Below are the code and all the weights of a small trained network. Each question names an input and a class and asks about switching units off, where a switched-off unit gives its printed mean instead of its output.

import numpy as np


def w(rows, s, z=0):
    codes = np.array(rows[::2]) - 128.0
    scale = np.full(codes.shape[1], s)
    scale[-1] = z or s
    return codes * scale


def f(y):
    return np.maximum(y, 0)


def log_softmax(a):
    a = a - a.max(-1, keepdims=True)
    return a - np.log(np.exp(a).sum(-1, keepdims=True))


def net(x, mask):
    res = np.array(x, float).reshape(1, 4) / 4 @ E
    y = f(res @ A[0][:, :-1].T + A[0][:, -1])
    res = res + np.where(mask, y, B[0][:, -1]) @ B[0][:, :-1]
    return log_softmax(res[-1] @ U[:, :-1].T + U[:, -1])


A, B = {}, {}
E = w([
[206,136,86,174],'x0',
[136,9,119,116],'x1',
[207,136,234,134],'x2',
[152,119,68,16],'x3',
],0.011)
A[0] = w([
[128,87,148,110,122],'N0',
[107,115,93,141,187],'N1',
[74,148,92,170,208],'N2',
[158,140,68,101,136],'N3',
[137,147,117,58,140],'N4',
[94,100,79,109,178],'N5',
[140,169,147,215,35],'N6',
[133,186,106,147,143],'N7',
[152,151,171,182,255],'N8',
[165,162,199,191,251],'N9',
[152,123,84,117,199],'N10',
[59,113,91,113,74],'N11',
[163,90,87,158,214],'N12',
[149,179,152,79,187],'N13',
[203,67,165,120,194],'N14',
[193,75,104,120,113],'N15',
[147,102,127,87,170],'N16',
[142,32,179,108,224],'N17',
[70,110,73,113,150],'N18',
[119,150,133,41,147],'N19',
[101,107,220,159,130],'N20',
[183,138,113,223,150],'N21',
[126,93,178,100,208],'N22',
[104,92,112,10,122],'N23',
[108,122,96,111,115],'N24',
[105,132,76,117,53],'N25',
[60,130,52,101,125],'N26',
[101,109,117,178,96],'N27',
[174,80,120,122,83],'N28',
[85,177,169,76,215],'N29',
[145,169,129,43,202],'N30',
[91,101,92,139,204],'N31',
[119,92,220,111,155],'N32',
[170,86,135,143,185],'N33',
[127,124,70,137,23],'N34',
[158,162,201,96,93],'N35',
],0.013,0.0022)
B[0] = w([
[89,99,207,105,172],'N0',
[185,176,68,228,171],'N1',
[122,174,103,191,189],'N2',
[92,101,79,177,186],'N3',
[57,139,92,108,193],'N4',
[152,154,149,165,200],'N5',
[65,111,180,143,193],'N6',
[85,164,186,60,166],'N7',
[32,127,170,162,207],'N8',
[71,89,192,187,234],'N9',
[123,98,110,170,177],'N10',
[152,176,174,166,193],'N11',
[171,124,155,175,190],'N12',
[38,175,134,135,186],'N13',
[199,67,180,162,225],'N14',
[180,73,121,141,199],'N15',
[85,140,151,90,181],'N16',
[97,62,251,64,242],'N17',
[193,148,114,166,207],'N18',
[13,234,108,81,204],'N19',
[29,40,55,150,220],'N20',
[83,135,254,59,204],'N21',
[12,76,167,101,194],'N22',
[44,124,153,104,248],'N23',
[129,173,147,183,167],'N24',
[113,140,126,212,172],'N25',
[212,155,105,202,221],'N26',
[74,128,90,210,171],'N27',
[183,96,146,121,181],'N28',
[121,199,35,107,201],'N29',
[8,225,47,140,211],'N30',
[190,126,116,203,188],'N31',
[21,20,118,91,216],'N32',
[196,72,222,116,187],'N33',
[100,103,50,145,163],'N34',
[66,134,87,177,195],'N35',
],0.006,0.011)
U = w([
[171,74,85,158,158],'0',
[161,161,231,158,221],'1',
[99,212,94,13,125],'2',
[79,164,116,206,226],'3',
[106,48,190,50,85],'4',
[119,120,131,130,1],'5',
[180,192,88,254,20],'6',
],0.011,0.0054)

Each question gives the input, the list of numbers given to net, and the class t.
The units are the neurons (one row each of A and B). Each row of codes is followed by its name. A weight is (code - 128) times the scale printed after its matrix; where a second scale follows, it is the last column's (A, B and U).
mask holds one flag per neuron, in row order. A switched-off neuron (its flag False) gives its mean, the last column of its row in B, instead of its output. The means were averaged over made-up inputs and are rounded, as every weight is.
A unit's drop is (log p(t) with every unit on - log p(t) with that unit switched off) / (log p(t) with every unit on - log p(t) with every unit switched off).
The circuit of an input: a set's keep is (log p(t) with only the set's units on - log p(t) with every unit switched off) / (log p(t) with every unit on - log p(t) with every unit switched off). Starting from the 12 units with the biggest drops (on a tie, the unit counted first), units are removed one at a time, each time the one whose removal leaves the highest keep (on an exact tie, the one counted first), for as long as the keep stays at least 0.8.
circuit, biggest first: the units of the circuit, biggest drop first
most important unit: the unit with the biggest drop
k most important neurons: the k neurons with the biggest drops, biggest first
drop when u is switched off: that unit's drop, to one decimal
input [7,-8,-1,-2], class 1: circuit, biggest first -> [N21 N30]
input [5,6,-1,2], class 1: circuit, biggest first -> [N20 N33]
input [-6,6,-1,8], class 2: 3 most important neurons -> [N19 N30 N9]
input [7,8,-1,0], class 1: circuit, biggest first -> [N20 N33]
input [8,-2,3,-6], class 1: most important unit -> N21
input [-2,0,-1,7], class 2: 2 most important neurons -> [N19 N9]
input [8,-7,0,1], class 1: 3 most important neurons -> [N21 N20 N7]
input [-3,-3,8,4], class 3: 2 most important neurons -> [N35 N9]
input [7,-7,3,-8], class 1: 2 most important neurons -> [N21 N30]
input [8,5,2,-3], class 1: 2 most important neurons -> [N32 N12]
input [2,5,-1,7], class 0: drop when N26 is switched off -> 0.2
input [8,3,0,-1], class 1: drop when N20 is switched off -> 0.1
input [2,2,1,8], class 2: drop when N9 is switched off -> 0.2
input [-6,0,5,1], class 4: most important unit -> N32
